Here is a tiny trained network, its code and every weight. The questions are about switching its units off for an input and a class, where a switched-off unit gives its printed mean instead of its output.

import numpy as np


def w(rows, s, z=0):
    codes = np.array(rows[::2]) - 128.0
    scale = np.full(codes.shape[1], s)
    scale[-1] = z or s
    return codes * scale


def f(y):
    return np.maximum(y, 0)


def log_softmax(a):
    a = a - a.max(-1, keepdims=True)
    return a - np.log(np.exp(a).sum(-1, keepdims=True))


def net(x, mask):
    res = np.array(x, float).reshape(1, 4) / 4 @ E
    y = f(res @ A[0][:, :-1].T + A[0][:, -1])
    res = res + np.where(mask, y, B[0][:, -1]) @ B[0][:, :-1]
    return log_softmax(res[-1] @ U[:, :-1].T + U[:, -1])


A, B = {}, {}
E = w([
[122,190,187,160,2,96,119],'x0',
[143,202,139,107,137,236,180],'x1',
[129,129,130,130,129,128,125],'x2',
[152,212,21,153,171,63,137],'x3',
],0.0083)
A[0] = w([
[144,139,118,135,116,104,125,123],'n0',
[130,98,162,114,106,125,127,108],'n1',
[113,123,110,133,136,168,126,139],'n2',
[132,108,112,122,150,126,127,75],'n3',
[130,166,93,149,99,26,120,127],'n4',
[124,96,103,123,181,121,130,200],'n5',
[124,75,83,118,217,125,129,52],'n6',
[131,162,117,139,157,118,131,174],'n7',
[125,72,75,111,192,130,140,253],'n8',
[134,54,136,132,130,60,124,214],'n9',
[118,140,147,123,129,145,117,102],'n10',
[125,159,110,138,110,64,132,119],'n11',
[125,70,135,141,135,78,109,217],'n12',
[137,224,136,129,136,207,130,62],'n13',
[129,231,49,127,179,93,140,182],'n14',
[130,120,129,132,162,192,137,147],'n15',
[122,125,143,130,136,155,126,136],'n16',
[142,100,115,126,190,119,130,85],'n17',
[119,114,125,119,163,177,132,153],'n18',
[129,3,138,135,136,39,107,65],'n19',
[136,185,135,125,134,168,128,177],'n20',
[125,171,154,129,32,131,136,87],'n21',
[119,95,157,118,110,134,124,186],'n22',
[112,142,104,128,116,85,130,137],'n23',
[125,167,128,130,128,153,127,174],'n24',
[124,140,125,134,117,57,131,115],'n25',
[131,225,68,131,183,102,128,25],'n26',
[127,99,121,122,168,209,142,148],'n27',
[129,140,132,129,95,127,131,130],'n28',
[139,131,132,133,109,125,138,130],'n29',
[127,187,88,130,163,114,134,20],'n30',
[117,145,119,136,120,84,128,124],'n31',
],0.012,0.006)
B[0] = w([
[141,144,128,102,154,122,122,152],'n0',
[106,111,110,157,100,96,132,165],'n1',
[141,150,133,103,151,129,123,153],'n2',
[123,135,138,122,119,92,123,141],'n3',
[181,200,156,37,208,125,117,223],'n4',
[126,97,128,179,113,186,145,200],'n5',
[81,123,129,126,54,28,115,194],'n6',
[122,131,131,109,122,90,105,175],'n7',
[156,91,137,176,158,254,152,241],'n8',
[77,117,102,146,59,49,128,229],'n9',
[140,129,117,132,142,144,127,139],'n10',
[160,169,148,70,176,118,120,183],'n11',
[101,133,129,115,91,43,113,219],'n12',
[62,47,115,191,52,91,129,189],'n13',
[64,107,120,135,45,13,115,254],'n14',
[160,179,137,77,165,135,114,180],'n15',
[141,145,115,113,157,137,123,151],'n16',
[96,115,127,136,89,76,112,167],'n17',
[161,174,136,86,171,133,125,177],'n18',
[122,65,118,217,112,234,154,222],'n19',
[163,121,140,131,166,182,131,187],'n20',
[73,39,87,211,73,126,148,206],'n21',
[133,103,115,175,138,168,137,191],'n22',
[156,152,141,103,167,134,121,170],'n23',
[151,124,140,133,153,165,121,171],'n24',
[154,168,144,73,165,117,122,177],'n25',
[108,56,112,220,95,219,157,198],'n26',
[175,201,138,64,185,135,120,196],'n27',
[118,111,116,147,114,103,126,158],'n28',
[121,119,123,130,123,116,124,145],'n29',
[149,92,136,168,144,211,141,163],'n30',
[141,160,132,86,158,128,124,164],'n31',
],0.018,0.01)
U = w([
[144,86,122,176,136,231,179,207],'0',
[85,114,113,133,81,5,121,1],'1',
[212,246,170,20,215,120,112,200],'2',
],0.011,0.00082)

Each question gives the input, the list of numbers given to net, and the class t.
The units are the neurons (one row each of A and B). Each row of codes is followed by its name. A weight is (code - 128) times the scale printed after its matrix; where a second scale follows, it is the last column's (A, B and U).
mask holds one flag per neuron, in row order. A switched-off neuron (its flag False) gives its mean, the last column of its row in B, instead of its output. The means were averaged over made-up inputs and are rounded, as every weight is.
A unit's drop is (log p(t) with every unit on - log p(t) with that unit switched off) / (log p(t) with every unit on - log p(t) with every unit switched off).
The circuit of an input: a set's keep is (log p(t) with only the set's units on - log p(t) with every unit switched off) / (log p(t) with every unit on - log p(t) with every unit switched off). Starting from the 12 units with the biggest drops (on a tie, the unit counted first), units are removed one at a time, each time the one whose removal leaves the highest keep (on an exact tie, the one counted first), for as long as the keep stays at least 0.8.
circuit, biggest first: the units of the circuit, biggest drop first
k most important neurons: the k neurons with the biggest drops, biggest first
drop of u: that unit's drop, to one decimal
input [-8,-2,-4,1], class 1: 4 most important neurons : [n6 n17 n9 n12]
input [2,-5,1,4], class 2: circuit, biggest first : [n4]
input [-5,0,-1,1], class 1: 3 most important neurons : [n6 n19 n17]
input [3,8,0,6], class 1: 2 most important neurons : [n14 n8]
input [-2,-5,-6,-1], class 0: 3 most important neurons : [n19 n14 n8]
input [0,4,-5,0], class 2: 4 most important neurons : [n19 n26 n21 n8]
input [2,5,-8,2], class 1: 4 most important neurons : [n8 n19 n14 n13]
input [-5,-6,-1,-1], class 0: 2 most important neurons : [n19 n8]
input [-3,-4,3,-1], class 0: 2 most important neurons : [n14 n8]
input [-8,2,4,0], class 2: 2 most important neurons : [n27 n19]
input [7,1,4,0], class 0: 2 most important neurons : [n14 n21]
input [3,-2,-6,7], class 2: drop of n4 : 0.6
input [1,7,-3,3], class 1: drop of n5 : 0.5
input [-1,8,8,-7], class 2: circuit, biggest first : [n27]
input [8,-4,6,4], class 2: drop of n4 : 0.5
